Below are the code and all the weights of a small trained network. Each question names an input and a target symbol and asks about switching units off, where a switched-off unit gives its printed mean instead of its output.

import numpy as np


def w(rows, s, z=0):
    codes = np.array(rows[::2]) - 128.0
    scale = np.full(codes.shape[1], s)
    scale[-1] = z or s
    return codes * scale


def norm(h):
    return h / np.sqrt((h * h).mean(-1, keepdims=True) + 1e-5)


def f(y):
    return np.maximum(y, 0)


def softmax(a):
    e = np.exp(a - a.max(-1, keepdims=True))
    return e / e.sum(-1, keepdims=True)


def log_softmax(a):
    a = a - a.max(-1, keepdims=True)
    return a - np.log(np.exp(a).sum(-1, keepdims=True))


def net(x, mask):
    ids = ['ΔΛΠΣΨβεζηθμτφ'.index(c) for c in x.split()]
    T = len(ids)
    res = E[ids] + P[:T]
    u = 0
    for l in range(3):
        q, k, v = (norm(res) @ M[l].T for M in (Q, K, V))
        z = softmax(np.where(np.tri(T) > 0, q @ k.T / 2**0.5, -1e9)) @ v
        res = res + np.where(mask[u], z, O[l][:, -1]) @ O[l][:, :-1]
        u += 1
        y = f(norm(res) @ A[l][:, :-1].T + A[l][:, -1])
        res = res + np.where(mask[u : u + 12], y, B[l][:, -1]) @ B[l][:, :-1]
        u += 12
    return log_softmax(norm(res)[-1] @ U[:, :-1].T + U[:, -1])


Q, K, V, O, A, B = {}, {}, {}, {}, {}, {}
E = w([
[92,218,211,118,109],'Δ',
[139,102,179,149,159],'Λ',
[116,179,113,126,142],'Π',
[199,228,124,148,196],'Σ',
[117,149,230,120,179],'Ψ',
[212,11,107,143,189],'β',
[200,65,135,212,103],'ε',
[162,154,131,217,143],'ζ',
[80,153,126,177,140],'η',
[9,96,138,132,62],'θ',
[182,164,104,72,30],'μ',
[154,175,92,144,196],'τ',
[83,119,115,102,198],'φ',
],0.016)
P = w([
[92,157,61,154,116],'0',
[93,11,113,123,206],'1',
[180,131,232,155,166],'2',
[195,66,161,163,194],'3',
[133,87,125,162,114],'4',
[32,133,182,103,89],'5',
[158,116,186,130,170],'6',
[97,68,127,136,153],'7',
[217,82,149,151,220],'8',
[124,121,150,129,152],'9',
[95,88,155,160,74],'10',
[53,65,168,121,145],'11',
[102,179,159,114,106],'12',
],0.011)
Q[0] = w([
[86,214,113,254,167],'0.h0',
[129,139,81,175,104],'0.h0',
],0.0076)
K[0] = w([
[46,148,136,254,192],'0.h0',
[169,66,110,158,219],'0.h0',
],0.0059)
V[0] = w([
[143,223,54,22,40],'0.h0',
[252,108,82,196,35],'0.h0',
],0.013)
O[0] = w([
[174,120,81,111,60,5],'0.h0',
[180,165,136,2,165,78],'0.h0',
],0.012,0.018)
A[0] = w([
[204,33,116,93,48,96],'0.n0',
[152,75,197,190,98,171],'0.n1',
[162,140,222,176,134,95],'0.n2',
[100,198,186,91,115,169],'0.n3',
[195,35,74,148,177,169],'0.n4',
[156,155,164,202,206,101],'0.n5',
[108,227,51,138,122,16],'0.n6',
[70,130,137,128,162,95],'0.n7',
[116,147,68,46,75,142],'0.n8',
[132,76,128,99,228,114],'0.n9',
[177,101,163,95,22,6],'0.n10',
[200,162,152,118,5,51],'0.n11',
],0.011,0.0018)
B[0] = w([
[143,42,62,11,12,132],'0.n0',
[116,193,42,59,184,210],'0.n1',
[44,76,94,134,156,205],'0.n2',
[147,66,125,149,75,149],'0.n3',
[44,168,183,108,150,144],'0.n4',
[70,60,115,92,52,250],'0.n5',
[68,221,158,212,217,133],'0.n6',
[121,94,126,185,174,209],'0.n7',
[194,68,229,121,173,133],'0.n8',
[60,173,125,160,28,182],'0.n9',
[163,106,135,31,5,131],'0.n10',
[253,109,129,72,82,133],'0.n11',
],0.011,0.012)
Q[1] = w([
[4,33,127,71,138],'1.h0',
[212,153,111,247,54],'1.h0',
],0.024)
K[1] = w([
[251,177,138,91,75],'1.h0',
[63,114,238,105,192],'1.h0',
],0.021)
V[1] = w([
[191,4,132,102,167],'1.h0',
[48,204,190,59,215],'1.h0',
],0.022)
O[1] = w([
[7,188,48,103,111,8],'1.h0',
[155,119,126,47,224,165],'1.h0',
],0.018,0.016)
A[1] = w([
[182,85,212,109,192,122],'1.n0',
[156,206,163,142,99,3],'1.n1',
[96,111,97,73,206,132],'1.n2',
[121,178,7,177,189,88],'1.n3',
[85,212,182,156,92,143],'1.n4',
[94,146,119,75,63,95],'1.n5',
[132,136,144,183,73,96],'1.n6',
[122,89,174,148,63,77],'1.n7',
[123,170,201,154,122,118],'1.n8',
[117,172,80,60,107,148],'1.n9',
[178,200,130,166,106,164],'1.n10',
[127,148,122,231,148,130],'1.n11',
],0.015,0.0034)
B[1] = w([
[42,128,41,207,90,249],'1.n0',
[147,169,142,125,121,128],'1.n1',
[101,243,177,183,148,171],'1.n2',
[118,69,171,141,87,140],'1.n3',
[125,60,56,170,125,143],'1.n4',
[184,100,5,73,101,136],'1.n5',
[175,120,200,65,160,157],'1.n6',
[159,137,138,101,202,170],'1.n7',
[153,101,68,116,136,154],'1.n8',
[164,169,199,89,59,137],'1.n9',
[86,111,169,175,170,131],'1.n10',
[125,108,131,4,66,176],'1.n11',
],0.016,0.018)
Q[2] = w([
[45,116,30,92,195],'2.h0',
[7,7,207,206,192],'2.h0',
],0.022)
K[2] = w([
[158,67,125,66,164],'2.h0',
[247,177,136,114,4],'2.h0',
],0.023)
V[2] = w([
[99,102,95,208,226],'2.h0',
[241,249,118,196,90],'2.h0',
],0.019)
O[2] = w([
[137,141,42,149,116,255],'2.h0',
[252,175,223,239,69,93],'2.h0',
],0.018,0.0092)
A[2] = w([
[146,67,25,99,12,118],'2.n0',
[154,115,107,68,173,184],'2.n1',
[177,177,161,150,18,195],'2.n2',
[118,154,165,236,201,99],'2.n3',
[141,61,180,46,122,75],'2.n4',
[176,16,212,164,44,122],'2.n5',
[82,81,72,87,167,156],'2.n6',
[155,158,143,180,129,47],'2.n7',
[151,167,160,247,117,47],'2.n8',
[221,151,111,80,130,251],'2.n9',
[61,93,118,134,164,157],'2.n10',
[117,106,85,31,50,115],'2.n11',
],0.015,0.0024)
B[2] = w([
[71,6,184,172,141,198],'2.n0',
[113,80,175,158,72,153],'2.n1',
[58,50,118,58,94,154],'2.n2',
[136,96,156,28,86,215],'2.n3',
[124,156,111,142,88,176],'2.n4',
[80,181,89,195,238,248],'2.n5',
[202,168,126,133,44,219],'2.n6',
[167,193,141,109,113,142],'2.n7',
[151,209,107,46,59,182],'2.n8',
[48,103,172,139,93,137],'2.n9',
[212,179,125,132,108,228],'2.n10',
[75,60,211,87,140,155],'2.n11',
],0.021,0.012)
U = w([
[162,50,79,183,103,119],'Δ',
[77,170,4,101,141,62],'Λ',
[117,122,126,114,137,69],'Π',
[185,147,105,93,129,180],'Σ',
[58,81,63,48,166,55],'Ψ',
[95,162,174,52,165,253],'β',
[41,149,149,161,67,96],'ε',
[173,144,206,167,103,124],'ζ',
[186,58,181,89,199,97],'η',
[91,148,126,194,218,98],'θ',
[152,191,115,124,61,188],'μ',
[104,45,168,38,111,126],'τ',
[149,108,69,49,207,142],'φ',
],0.012,0.0041)

Each question gives the input, a string of symbols that net reads in full, and the target symbol t.
The units are the heads (2 rows each of Q, K, V and O) and the neurons (one row each of A and B). Each row of codes is followed by its name. A weight is (code - 128) times the scale printed after its matrix; where a second scale follows, it is the last column's (O, A, B and U).
mask holds one flag per unit, layer by layer, with each layer's heads first. A switched-off unit (its flag False) gives its mean, the last column of its rows in O or B, instead of its output. The means were averaged over made-up inputs and are rounded, as every weight is.
A unit's drop is (log p(t) with every unit on - log p(t) with that unit switched off) / (log p(t) with every unit on - log p(t) with every unit switched off).
The circuit of an input: a set's keep is (log p(t) with only the set's units on - log p(t) with every unit switched off) / (log p(t) with every unit on - log p(t) with every unit switched off). Starting from the 12 units with the biggest drops (on a tie, the unit counted first), units are removed one at a time, each time the one whose removal leaves the highest keep (on an exact tie, the one counted first), for as long as the keep stays at least 0.8.
circuit, biggest first: the units of the circuit, biggest drop first
most important unit: the unit with the biggest drop
top k neurons: the k neurons with the biggest drops, biggest first
top k neurons in layer l: the k neurons of layer l with the biggest drops, biggest first
input ζ τ Σ Δ η μ β η η η τ, target ε: circuit, biggest first : 0.h0; 1.h0
input Λ θ θ η η η θ θ θ β η Π, target Λ: top neuron : 1.n2
input η φ η τ η τ μ, target τ: circuit, biggest first : 0.h0; 2.n11
input ζ ε η η ε θ Ψ μ Λ, target τ: top 3 neurons in layer 1 : 1.n5; 1.n0; 1.n2
input θ η Λ ζ η ζ η η ε θ Λ, target θ: top 3 neurons : 0.n2; 0.n5; 2.n5
input φ θ μ μ θ ζ θ, target τ: top 3 neurons in layer 1 : 1.n5; 1.n0; 1.n3
input τ β φ θ η θ Σ, target Σ: top 3 neurons : 1.n0; 0.n6; 2.n8
input θ φ θ Δ, target θ: top 2 neurons in layer 0 : 0.n2; 0.n5
input β η θ η η θ φ η η θ θ τ ε, target φ: circuit, biggest first : 1.h0; 0.h0; 0.n9
input φ θ θ η β ζ Π Λ η Λ, target τ: top 2 neurons in layer 0 : 0.n9; 0.n2
input θ Λ θ η Λ θ φ θ Ψ η θ Λ Ψ, target θ: top 2 neurons in layer 1 : 1.n2; 1.n11
input φ η θ η φ Λ η η η φ θ ε θ, target τ: top 2 neurons in layer 0 : 0.n9; 0.n2
input θ η φ ζ θ Δ ζ θ η ε, target θ: top 3 neurons : 0.n2; 0.n5; 2.n5
input θ θ η θ, target θ: top 2 neurons : 0.n2; 0.n5
input Ψ ε η θ β Δ θ φ θ, target Ψ: circuit, biggest first : 2.h0
input η ε θ, target Δ: top 3 neurons in layer 0 : 0.n6; 0.n2; 0.n9
input η η Λ η η ζ Σ ζ θ η ζ η Λ, target Δ: top 2 neurons in layer 1 : 1.n2; 1.n0
input θ η Λ Λ η, target θ: top 2 neurons : 0.n2; 0.n5
input φ θ η ε η θ Ψ ε Ψ, target τ: top 2 neurons : 1.n11; 0.n9
input θ η φ η Σ η Δ η Π θ θ, target θ: most important unit : 0.n2
input η η Λ φ θ ε φ θ, target Δ: top 2 neurons : 0.n6; 1.n2
input θ η Ψ η Ψ φ ζ, target θ: top 3 neurons : 0.n2; 0.n5; 2.n5
input η η η η φ Σ, target Δ: top 3 neurons : 0.n6; 1.n2; 1.n0
